<59>: [0.49 2.13 1.19 0.27 2.93 3.07 0.64 1.02 1.40 1.80 0.92 0.71 3.20 0.46
 0.60 3.29 0.78 1.54 2.72 3.19 1.49 0.74]
<127>: [1.50 2.23 2.00 2.19 2.97 3.68 2.70 0.97 1.58 1.34 0.94 1.14 2.30 1.02
 1.98 3.71 1.21 0.97 4.18 0.07 2.38 1.77]
<119>: [1.43 3.32 2.10 2.06 5.39 6.41 3.21 0.87 2.53 2.15 1.37 1.18 3.52 1.04
 2.47 4.96 1.37 0.96 8.42 0.77 5.12 2.87]
<119>
[1.43 3.32 2.10 2.06 5.39 6.41 3.21 0.87 2.53 2.15 1.37 1.18 3.52 1.04
 2.47 4.96 1.37 0.96 8.42 0.77 5.12 2.87]
miss <59>: [1.40 0.71 1.02 1.54 0.92 0.49 3.19 3.29 1.80 0.46 0.27 1.19 1.49 0.74
 0.64 0.78 3.07 2.13 0.60 2.72 2.93]
[3.20]
<127>
[1.50 2.23 2.00 2.19 2.97 3.68 2.70 0.97 1.58 1.34 0.94 1.14 2.30 1.02
 1.98 3.71 1.21 0.97 4.18 0.07 2.38 1.77]
<59>
[0.49 2.13 1.19 0.27 2.93 3.07 0.64 1.02 1.40 1.80 0.92 0.71 3.20 0.46
 0.60 3.29 0.78 1.54 2.72 3.19 1.49 0.74]

<107>: [ 0.31  0.20 -0.21  0.06  0.21  0.65 -0.60 -0.10 -0.09 -0.51  0.00 -0.82
  0.98  0.18  0.16  0.06 -0.20  0.64  0.42 -0.41  0.07 -0.26 -0.39  0.19
  1.12 -0.03 -0.17  0.28]
<198>: [-0.07 -0.50 -1.73  0.57  1.85 -0.73 -5.73  0.38  1.94 -2.72 -0.95 -2.26
  2.68 -0.54 -0.11 -0.54 -2.19  7.44  0.22 -1.77 -0.37 -0.41 -1.35  0.23
  6.99 -2.73 -0.88 -1.32]
<158>: [ 0.11  0.13 -0.45  0.14  0.09  0.53 -0.86 -0.02 -0.02 -0.48 -0.13 -0.55
  0.94  0.11  0.01 -0.14 -0.35  0.86  0.56 -0.44 -0.12 -0.24 -0.35  0.16
  0.90  0.08 -0.06  0.30]
<189>: [-0.75 -0.88  0.84 -0.15  0.28 -2.96  0.77  0.23  1.23  0.60 -0.09  2.20
 -3.13 -0.36 -0.31  0.24  0.42  0.06 -1.86  0.56  0.23  1.29  1.07 -0.50
 -1.78 -0.88 -0.05 -1.81]
<202>: [ 0.18  0.28 -0.35  0.02  0.17  0.51 -0.67  0.07 -0.07 -0.56 -0.12 -0.60
  1.10  0.11  0.00 -0.23 -0.25  0.76  0.45 -0.26 -0.04 -0.14 -0.35  0.23
  0.94 -0.06  0.01  0.36]
<124>: [-1.11 -1.38  0.05  0.19  1.07 -3.37 -1.59  0.29  1.94 -0.25 -0.35  1.40
 -2.10 -0.60 -0.45 -0.20 -0.43  3.25 -2.13 -0.36 -0.12 -0.29 -0.24  0.25
  1.05  0.00 -0.19  0.29]
<54>: [-1.11 -1.38  0.05  0.19  1.07 -3.37 -1.59  0.29  1.94 -0.25 -0.35  1.40
 -2.10 -0.60 -0.45 -0.20 -0.43  3.25 -2.13 -0.10  0.18  0.98  0.56 -0.53
  1.15 -2.11 -0.59 -2.67]
<136>: [-0.64 -0.52  0.49  0.08  0.10 -1.76  0.38  0.21  0.61  0.27  0.14  1.32
 -1.69 -0.27 -0.25  0.16  0.35  0.07 -1.07  0.47  0.07  0.73  0.76 -0.12
 -1.01 -0.58 -0.01 -0.97]
<163>: [-0.56 -0.35  0.52 -0.18  0.08 -1.53  0.55  0.06  0.65  0.45  0.07  1.22
 -1.86 -0.27 -0.28  0.04  0.05  0.04 -1.12  0.41  0.15  0.63  0.41 -0.25
 -1.04 -0.64  0.01 -1.04]
<39>: [ 0.18  0.28 -0.35  0.02  0.17  0.51 -0.67  0.07 -0.07 -0.56 -0.12 -0.60
  1.10  0.11  0.00 -0.23 -0.25  0.76  0.45 -0.26 -0.04 -0.14 -0.35  0.23
 -0.96 -0.71 -0.09 -1.05]
<210>: [-0.07 -0.50 -1.73  0.57  1.85 -0.73 -5.73  0.38  1.94 -2.72 -0.95 -2.26
  2.68 -0.54 -0.11 -0.54 -2.19  7.44  0.22 -1.77 -0.37 -0.41  0.53 -0.33
  1.02 -2.24 -0.39 -2.78]
<29>: [-0.90 -0.95  0.88 -0.03  0.13 -2.89  0.75  0.27  1.16  0.70 -0.15  2.21
 -2.95 -0.61 -0.45  0.29  0.28  0.32 -1.84  0.58  0.11  1.46  0.85 -0.57
 -1.73 -0.84 -0.20 -1.87]
<39>
[ 0.18  0.28 -0.35  0.02  0.17  0.51 -0.67  0.07 -0.07 -0.56 -0.12 -0.60
  1.10  0.11  0.00 -0.23 -0.25  0.76  0.45 -0.26 -0.04 -0.14 -0.35  0.23
 -0.96 -0.71 -0.09 -1.05]
<210>
[-0.07 -0.50 -1.73  0.57  1.85 -0.73 -5.73  0.38  1.94 -2.72 -0.95 -2.26
  2.68 -0.54 -0.11 -0.54 -2.19  7.44  0.22 -1.77 -0.37 -0.41  0.53 -0.33
  1.02 -2.24 -0.39 -2.78]

<123>: [ 0.34 -8.14  2.69  1.79  0.66  0.57 -4.23 -1.18  4.08  0.08 -2.41 -2.19]
<22>: [ 1.00 -1.28  1.12  5.09  3.53  0.62 -2.99 -2.58 -1.02  2.80 -3.32 -6.64]
<74>: [ 1.72 -4.89 -3.28 -0.15  0.51 -1.76 -5.97  1.13  2.86 -2.06  4.16 -4.02]
<162>: [-0.41 -5.05  1.79 -1.89  2.64  0.66 -5.08 -1.88  2.67  2.17 -2.84 -5.02]
<18>: [-3.11  1.39  6.91  1.29  2.57  0.33  5.01 -0.92  0.06  1.96  1.38  2.55]
<139>: [ 0.48  3.12 -3.06 -0.14  3.68 -4.10  3.67  2.34 -0.52 -1.77  6.47 -4.50]
<171>: [ 4.03 -4.54  3.56  1.10  2.93 -3.42  2.52  1.79 -0.10 -4.98  3.56 -1.93]
<131>: [ 5.81 -7.45  2.60  1.44 -1.47  0.14  1.83 -0.29 -0.60 -4.26 -0.21  0.02]
<143>: [-0.16  0.07  6.68 -0.15  1.21 -0.74  7.33  0.56 -0.99 -1.64 -1.45  4.16]
miss <18>: [-3.11  6.91  0.06  1.29 -0.92  1.96  2.57  2.55  0.33  5.01  1.38]
[1.39]
miss <162>: [ 2.17  2.67 -5.05 -5.08 -2.84 -0.41  2.64 -1.89 -5.02  1.79  0.66]
[-1.88]
miss <162>: [-1.89 -5.05  2.67 -5.02 -0.41 -2.84 -1.88  1.79  0.66  2.64  2.17]
[-5.08]
miss <139>: [-0.14  0.48 -4.10  6.47  3.12 -0.52 -4.50  2.34 -1.77 -3.06  3.67]
[3.68]

<7>: [ 2.19 -2.45 -8.58  4.76  4.77  0.09  2.18 -6.40  1.19  4.75 -0.76]
<16>: [-4.94  2.78 -0.27 -0.03  6.89 -0.72 -1.17 -4.96 -1.16 -0.32 -1.70]
<114>: [ 2.19 -2.45 -8.58  4.76  0.25  0.09  2.18 -6.40  2.19  4.75  1.00]
<78>: [ 3.43  2.30  1.24  2.03 -4.03 -0.64 -3.59 -2.48  3.89  2.09 -0.04]
miss <114>: [ 4.76  0.25  4.75  2.19 -2.45  2.18 -8.58  2.19 -6.40  0.09]
[1.00]
<114>
[ 2.19 -2.45 -8.58  4.76  0.25  0.09  2.18 -6.40  2.19  4.75  1.00]
miss <7>: [ 2.19 -0.76  4.75  4.77  0.09 -2.45 -8.58  2.18  1.19 -6.40]
[4.76]
miss <114>: [ 4.75  0.25  2.18 -6.40  4.76  2.19 -8.58  1.00 -2.45  2.19]
[0.09]
miss <114>: [-8.58  0.09 -2.45  1.00  2.19 -6.40  2.19  4.75  4.76  0.25]
[2.18]
<16>
[-4.94  2.78 -0.27 -0.03  6.89 -0.72 -1.17 -4.96 -1.16 -0.32 -1.70]

<17>: [ 5.30  2.85 -5.40 -2.83  2.46 -5.69 -1.23 -4.68 -3.52  3.64  1.46 -3.98
  2.45  6.50 -3.97 -3.37 -1.96  5.69  3.75 -1.30  2.47  2.28 -2.79  4.63
  3.12  3.58  2.88  5.27 -1.68  3.23  4.29  3.82 -4.49 -3.34  2.97  1.91
  5.54  3.70  3.94 -4.70 -2.34 -2.36 -5.29  2.25 -4.52]
<135>: [-0.86  0.61  8.66  8.91 -0.49  9.01  6.23  7.56  4.78 -0.29  0.39  8.94
 -0.95  0.45  8.14  7.58  5.21 -0.05 -0.07  4.28  0.73 -0.31  6.42 -1.34
 -1.92 -0.40 -0.88  1.82  6.09  0.61  2.12 -1.92  8.46  8.18 -0.23 -2.10
 -0.05 -0.96 -0.20  7.74  5.21  3.53  7.82  0.81  7.82]
<44>: [ 2.49  1.52 -5.37 -6.46  0.92 -5.28 -1.15 -5.39 -3.22  1.28  0.39 -7.81
  2.80  0.41 -5.38 -6.13 -3.73  3.43  2.12 -2.75  1.54 -0.11 -4.86  0.46
  1.78  2.93  1.10  2.22 -4.44  1.09  3.07  2.77 -5.92 -4.42 -0.33 -0.45
  2.17  1.43  2.15 -6.53 -3.62 -3.21 -6.04  1.12 -4.81]
<15>: [-2.44 -1.12 -0.96 -1.58 -1.85 -0.52  1.09 -1.95  0.06 -2.28 -2.04 -0.76
 -3.19 -3.18  0.90 -1.35 -0.69 -1.26 -2.46 -0.02 -0.51 -1.11 -1.21 -1.42
 -2.59 -3.53  1.05 -1.83 -1.87 -1.98 -1.82 -3.68 -0.38 -1.03 -1.22 -0.10
 -1.90 -1.94 -2.32 -1.55 -0.35 -0.48 -1.16 -2.56  0.56]
<83>: [ 2.87 -1.68  3.68  2.97  0.96  3.15  1.10  5.00  1.85 -0.50  0.82  4.81
  0.60  0.04  1.90  3.77  3.04 -1.88  0.39  1.52 -0.63 -0.97  3.35 -2.09
 -1.10  0.57  0.58 -0.54  2.68  0.03 -0.99  0.81  5.60  4.27 -2.40 -0.97
 -2.16  1.03  0.10  1.70  3.37  1.49  4.30  1.11  3.12]
<82>: [-5.51 -3.46 -2.56 -1.10 -3.30 -2.34 -1.15 -3.03 -0.39 -0.75 -2.11 -2.67
 -2.68 -2.99 -3.79 -1.14 -1.02 -5.21 -2.99 -1.11 -0.50 -1.25 -2.08 -2.04
 -3.21 -4.29 -1.96 -2.64 -0.82 -2.78 -0.88 -2.34 -2.87 -1.42 -1.67  0.40
 -4.44 -3.12 -2.11 -2.52 -1.44 -0.71 -2.12 -2.08 -0.71]
<149>: [ 5.30  2.85 -7.30 -2.83  2.46 -5.69 -1.23 -4.68 -3.52  3.64 -1.36 -3.98
  2.45  6.50 -3.97 -3.37 -1.96  5.69  3.75 -1.30  2.47  2.28 -2.79  4.63
  3.12  3.58  2.88  5.27 -1.68  3.23  4.29  0.23 -4.49 -3.34  2.97  0.32
 -1.71  3.70  3.94 -4.70 -2.34 -2.36 -5.29  2.25 -4.52]
miss <17>: [ 3.70 -5.69 -3.98  3.82  2.25  2.45 -3.52 -1.96  1.91 -3.97 -1.68 -5.40
  3.75 -2.83 -4.52  5.30  3.94  3.12 -5.29  6.50 -3.37 -2.34  2.88  1.46
 -4.49 -1.30 -4.70  4.29  2.47  2.97 -2.79  4.63  5.54  3.64 -3.34  5.69
  3.58  5.27  2.46 -2.36  3.23 -4.68 -1.23  2.28]
[2.85]
<135>
[-0.86  0.61  8.66  8.91 -0.49  9.01  6.23  7.56  4.78 -0.29  0.39  8.94
 -0.95  0.45  8.14  7.58  5.21 -0.05 -0.07  4.28  0.73 -0.31  6.42 -1.34
 -1.92 -0.40 -0.88  1.82  6.09  0.61  2.12 -1.92  8.46  8.18 -0.23 -2.10
 -0.05 -0.96 -0.20  7.74  5.21  3.53  7.82  0.81  7.82]

